Below are the code and all the weights of a small trained network. Each question names an input and a class and asks about switching units off, where a switched-off unit gives its printed mean instead of its output.

import numpy as np


def w(rows, s, z=0):
    codes = np.array(rows[::2]) - 128.0
    scale = np.full(codes.shape[1], s)
    scale[-1] = z or s
    return codes * scale


def f(y):
    return y / 2 * (1 + np.tanh(0.7978845608 * (y + 0.044715 * y**3)))


def log_softmax(a):
    a = a - a.max(-1, keepdims=True)
    return a - np.log(np.exp(a).sum(-1, keepdims=True))


def net(x, mask):
    res = np.array(x, float).reshape(1, 5) / 4 @ E
    y = f(res @ A[0][:, :-1].T + A[0][:, -1])
    res = res + np.where(mask, y, B[0][:, -1]) @ B[0][:, :-1]
    return log_softmax(res[-1] @ U[:, :-1].T + U[:, -1])


A, B = {}, {}
E = w([
[102,12,27,193,195],'x0',
[28,233,56,55,112],'x1',
[158,53,36,41,1],'x2',
[89,94,72,15,224],'x3',
[71,159,137,86,153],'x4',
],0.0074)
A[0] = w([
[41,157,108,202,195,164],'neuron 0',
[163,54,82,1,125,244],'neuron 1',
[70,213,164,91,136,181],'neuron 2',
[100,169,167,136,10,163],'neuron 3',
[142,145,137,135,51,158],'neuron 4',
[155,116,108,101,38,150],'neuron 5',
[48,211,97,137,157,196],'neuron 6',
[55,233,192,23,155,221],'neuron 7',
[242,132,209,190,176,207],'neuron 8',
[124,229,245,78,120,254],'neuron 9',
],0.0079,0.0054)
B[0] = w([
[128,82,145,176,220,185],'neuron 0',
[38,122,117,171,64,232],'neuron 1',
[47,178,112,78,192,202],'neuron 2',
[187,254,131,158,71,178],'neuron 3',
[202,194,153,166,58,158],'neuron 4',
[210,138,103,183,73,173],'neuron 5',
[43,108,85,124,199,201],'neuron 6',
[23,213,172,98,176,254],'neuron 7',
[151,56,166,217,122,206],'neuron 8',
[63,224,112,142,125,242],'neuron 9',
],0.008,0.012)
U = w([
[218,219,148,178,23,167],'0',
[152,23,27,46,13,166],'1',
[208,27,254,227,119,139],'2',
[144,89,85,163,223,80],'3',
[182,137,157,34,145,2],'4',
[65,219,198,14,121,74],'5',
[18,137,84,180,152,249],'6',
],0.0076,0.006)

Each question gives the input, the list of numbers given to net, and the class t.
The units are the neurons (one row each of A and B). Each row of codes is followed by its name. A weight is (code - 128) times the scale printed after its matrix; where a second scale follows, it is the last column's (A, B and U).
mask holds one flag per neuron, in row order. A switched-off neuron (its flag False) gives its mean, the last column of its row in B, instead of its output. The means were averaged over made-up inputs and are rounded, as every weight is.
A unit's drop is (log p(t) with every unit on - log p(t) with that unit switched off) / (log p(t) with every unit on - log p(t) with every unit switched off).
The circuit of an input: a set's keep is (log p(t) with only the set's units on - log p(t) with every unit switched off) / (log p(t) with every unit on - log p(t) with every unit switched off). Starting from all 10 units, units are removed one at a time, each time the one whose removal leaves the highest keep (on an exact tie, the one counted first), for as long as the keep stays at least 0.8.
circuit, biggest first: the units of the circuit, biggest drop first
most important unit: the unit with the biggest drop
top k neurons: the k neurons with the biggest drops, biggest first
drop when u is switched off: that unit's drop, to one decimal
input [2,-5,-2,7,5], class 3: top 3 neurons -> (neuron 9; neuron 7; neuron 2)
input [6,6,6,6,-3], class 1: top 3 neurons -> (neuron 7; neuron 9; neuron 2)
input [-2,-3,-3,-5,3], class 0: most important unit -> neuron 9
input [2,0,3,-3,3], class 0: circuit, biggest first -> (neuron 6; neuron 7)
input [-1,6,-5,-6,0], class 5: circuit, biggest first -> (neuron 1; neuron 7)
input [6,6,4,-3,0], class 1: top 3 neurons -> (neuron 7; neuron 9; neuron 2)
input [-8,6,8,0,-3], class 0: top 2 neurons -> (neuron 5; neuron 3)
input [3,1,1,-3,-4], class 0: top 3 neurons -> (neuron 6; neuron 0; neuron 8)
input [8,-6,8,-2,-8], class 1: top 4 neurons -> (neuron 0; neuron 1; neuron 7; neuron 3)
input [-4,2,3,-7,8], class 0: top 2 neurons -> (neuron 3; neuron 4)
input [8,-3,-5,8,4], class 3: drop when neuron 4 is switched off -> 0.0
input [-1,-5,-1,-4,-7], class 2: drop when neuron 8 is switched off -> 0.3
input [-4,-6,-5,-1,3], class 2: drop when neuron 8 is switched off -> 1.2
input [-2,-3,-6,0,-6], class 2: top neuron -> (neuron 8)
